Below are the code and all the weights of a small trained network. Each question names an input and a target symbol and asks about switching units off, where a switched-off unit gives its printed mean instead of its output.

import numpy as np


def w(rows, s, z=0):
    codes = np.array(rows[::2]) - 128.0
    scale = np.full(codes.shape[1], s)
    scale[-1] = z or s
    return codes * scale


def norm(h):
    return h / np.sqrt((h * h).mean(-1, keepdims=True) + 1e-5)


def f(y):
    return np.maximum(y, 0)


def softmax(a):
    e = np.exp(a - a.max(-1, keepdims=True))
    return e / e.sum(-1, keepdims=True)


def log_softmax(a):
    a = a - a.max(-1, keepdims=True)
    return a - np.log(np.exp(a).sum(-1, keepdims=True))


def net(x, mask):
    ids = ['βδεζηθλμξπστφψω'.index(c) for c in x.split()]
    T = len(ids)
    res = E[ids] + P[:T]
    u = 0
    for l in range(2):
        q, k, v = (norm(res) @ M[l].T for M in (Q, K, V))
        z = softmax(np.where(np.tri(T) > 0, q @ k.T / 2**0.5, -1e9)) @ v
        res = res + np.where(mask[u], z, O[l][:, -1]) @ O[l][:, :-1]
        u += 1
        y = f(norm(res) @ A[l][:, :-1].T + A[l][:, -1])
        res = res + np.where(mask[u : u + 12], y, B[l][:, -1]) @ B[l][:, :-1]
        u += 12
    return log_softmax(norm(res)[-1] @ U[:, :-1].T + U[:, -1])


Q, K, V, O, A, B = {}, {}, {}, {}, {}, {}
E = w([
[100,91,162],'β',
[129,98,107],'δ',
[87,171,205],'ε',
[198,115,82],'ζ',
[114,103,91],'η',
[91,138,201],'θ',
[81,205,223],'λ',
[107,96,130],'μ',
[106,86,155],'ξ',
[115,88,119],'π',
[118,99,102],'σ',
[96,156,192],'τ',
[117,112,40],'φ',
[117,97,76],'ψ',
[121,253,209],'ω',
],0.013)
P = w([
[61,98,105],'0',
[228,72,159],'1',
[201,213,58],'2',
[3,98,131],'3',
[166,67,169],'4',
[192,220,27],'5',
[17,121,96],'6',
[166,70,153],'7',
[182,240,32],'8',
],0.012)
Q[0] = w([
[252,31,229],'0.h1',
[14,36,122],'0.h1',
],0.0031)
K[0] = w([
[3,81,132],'0.h1',
[137,30,223],'0.h1',
],0.0051)
V[0] = w([
[212,144,119],'0.h1',
[252,128,152],'0.h1',
],0.013)
O[0] = w([
[118,175,112,89],'0.h1',
[109,251,125,4],'0.h1',
],0.014,0.0017)
A[0] = w([
[13,148,105,67],'0.n1',
[123,197,91,117],'0.n2',
[138,149,159,241],'0.n3',
[80,128,103,84],'0.n4',
[150,122,172,122],'0.n5',
[4,108,102,189],'0.n6',
[115,131,147,27],'0.n7',
[93,144,170,233],'0.n8',
[192,117,97,197],'0.n9',
[126,127,128,99],'0.n10',
[123,119,152,6],'0.n11',
[172,112,171,47],'0.n12',
],0.017,0.0026)
B[0] = w([
[75,110,25,223],'0.n1',
[80,184,146,254],'0.n2',
[112,84,142,180],'0.n3',
[110,145,84,169],'0.n4',
[115,152,106,165],'0.n5',
[105,3,46,247],'0.n6',
[138,154,134,134],'0.n7',
[110,88,113,195],'0.n8',
[61,118,159,210],'0.n9',
[127,136,137,128],'0.n10',
[137,145,112,136],'0.n11',
[96,134,107,171],'0.n12',
],0.024,0.0066)
Q[1] = w([
[253,174,225],'1.h1',
[132,46,244],'1.h1',
],0.029)
K[1] = w([
[113,233,177],'1.h1',
[251,107,132],'1.h1',
],0.029)
V[1] = w([
[125,155,37],'1.h1',
[1,187,121],'1.h1',
],0.026)
O[1] = w([
[8,151,206,205],'1.h1',
[100,64,239,253],'1.h1',
],0.017,0.0019)
A[1] = w([
[147,150,157,100],'1.n1',
[212,173,67,6],'1.n2',
[80,132,109,235],'1.n3',
[143,69,76,59],'1.n4',
[134,251,149,193],'1.n5',
[156,137,68,226],'1.n6',
[156,186,134,252],'1.n7',
[51,97,177,226],'1.n8',
[127,65,197,137],'1.n9',
[104,141,115,222],'1.n10',
[175,169,161,236],'1.n11',
[128,131,137,24],'1.n12',
],0.015,0.0013)
B[1] = w([
[102,100,132,135],'1.n1',
[253,76,144,146],'1.n2',
[118,154,137,217],'1.n3',
[106,215,157,211],'1.n4',
[152,205,219,173],'1.n5',
[151,96,195,180],'1.n6',
[80,161,114,138],'1.n7',
[202,119,66,255],'1.n8',
[71,60,175,173],'1.n9',
[132,126,141,174],'1.n10',
[87,148,113,134],'1.n11',
[122,127,121,129],'1.n12',
],0.02,0.0094)
U = w([
[66,38,103,251],'β',
[81,211,30,125],'δ',
[103,136,105,151],'ε',
[134,150,139,48],'ζ',
[144,142,145,96],'η',
[133,141,148,97],'θ',
[120,138,151,62],'λ',
[122,164,145,58],'μ',
[119,139,148,35],'ξ',
[120,147,151,60],'π',
[123,148,153,78],'σ',
[156,138,149,161],'τ',
[65,233,174,180],'φ',
[93,185,150,67],'ψ',
[45,95,246,149],'ω',
],0.013,0.0026)

Each question gives the input, a string of symbols that net reads in full, and the target symbol t.
The units are the heads (2 rows each of Q, K, V and O) and the neurons (one row each of A and B). Each row of codes is followed by its name. A weight is (code - 128) times the scale printed after its matrix; where a second scale follows, it is the last column's (O, A, B and U).
mask holds one flag per unit, layer by layer, with each layer's heads first. A switched-off unit (its flag False) gives its mean, the last column of its rows in O or B, instead of its output. The means were averaged over made-up inputs and are rounded, as every weight is.
A unit's drop is (log p(t) with every unit on - log p(t) with that unit switched off) / (log p(t) with every unit on - log p(t) with every unit switched off).
The circuit of an input: a set's keep is (log p(t) with only the set's units on - log p(t) with every unit switched off) / (log p(t) with every unit on - log p(t) with every unit switched off). Starting from the 12 units with the biggest drops (on a tie, the unit counted first), units are removed one at a time, each time the one whose removal leaves the highest keep (on an exact tie, the one counted first), for as long as the keep stays at least 0.8.
units of the circuit, in order: the units of the circuit, biggest drop first
most important unit: the unit with the biggest drop
k most important neurons: the k neurons with the biggest drops, biggest first
k most important neurons of layer l: the k neurons of layer l with the biggest drops, biggest first
input δ λ φ ω ζ φ θ ω ψ, target ω: 4 most important neurons of layer 0	[0.n6; 0.n5; 0.n12; 0.n8]
input θ φ ε, target φ: most important unit	0.n2
input λ θ ω φ η φ ω β, target φ: 3 most important neurons of layer 1	[1.n4; 1.n8; 1.n9]
input ζ λ ω π φ δ θ φ ψ, target φ: units of the circuit, in order	[0.n6; 0.n1]
input φ ζ ε ζ π, target δ: 3 most important neurons	[0.n2; 0.n9; 0.n6]
input φ φ φ ζ ε λ θ μ, target δ: 4 most important neurons	[0.n2; 0.n9; 0.n1; 0.n6]
input φ θ φ σ φ, target δ: 4 most important neurons of layer 0	[0.n9; 0.n2; 0.n1; 0.n6]
input θ λ π φ μ φ φ λ η, target φ: 2 most important neurons	[0.n9; 0.n6]
input φ θ φ θ ζ π ω ω, target δ: 2 most important neurons	[0.n3; 0.n9]
input λ ζ ζ φ φ ω ω ω, target φ: 2 most important neurons	[0.n2; 0.n1]
input θ ω ξ φ λ ε μ ω ε, target ω: 4 most important neurons of layer 0	[0.n6; 0.n5; 0.n12; 0.n9]
input φ ζ θ θ θ φ ω σ, target δ: 4 most important neurons	[0.n2; 0.n9; 0.n6; 0.n1]
input φ ζ φ θ θ π φ λ, target δ: units of the circuit, in order	[1.h1; 0.n2; 0.n1]
input ω φ σ, target ω: units of the circuit, in order	[1.h1]
input φ ζ η λ ω ω φ ω τ, target ω: 4 most important neurons	[0.n6; 0.n5; 0.n12; 0.n9]
input ζ η θ ε φ φ ζ ζ, target ω: 2 most important neurons	[0.n9; 0.n6]
input φ λ φ σ λ ζ σ θ, target δ: 2 most important neurons	[0.n2; 0.n12]
input θ ω τ, target ω: 2 most important neurons	[0.n6; 0.n12]
input φ φ π ξ φ θ, target φ: 3 most important neurons of layer 0	[0.n2; 0.n6; 0.n1]
input δ ψ φ λ φ λ, target φ: units of the circuit, in order	[0.n6]
input φ φ ξ ω ζ δ φ ω, target δ: 2 most important neurons of layer 0	[0.n3; 0.n8]
input μ ω ε, target ω: 4 most important neurons of layer 0	[0.n6; 0.n12; 0.n5; 0.n9]
input π λ ω ω π λ, target ω: 2 most important neurons of layer 1	[1.n4; 1.n9]
input θ φ ζ, target φ: 2 most important neurons of layer 0	[0.n2; 0.n9]
input ζ φ ω θ λ ω φ μ, target ω: 2 most important neurons	[0.n6; 0.n1]
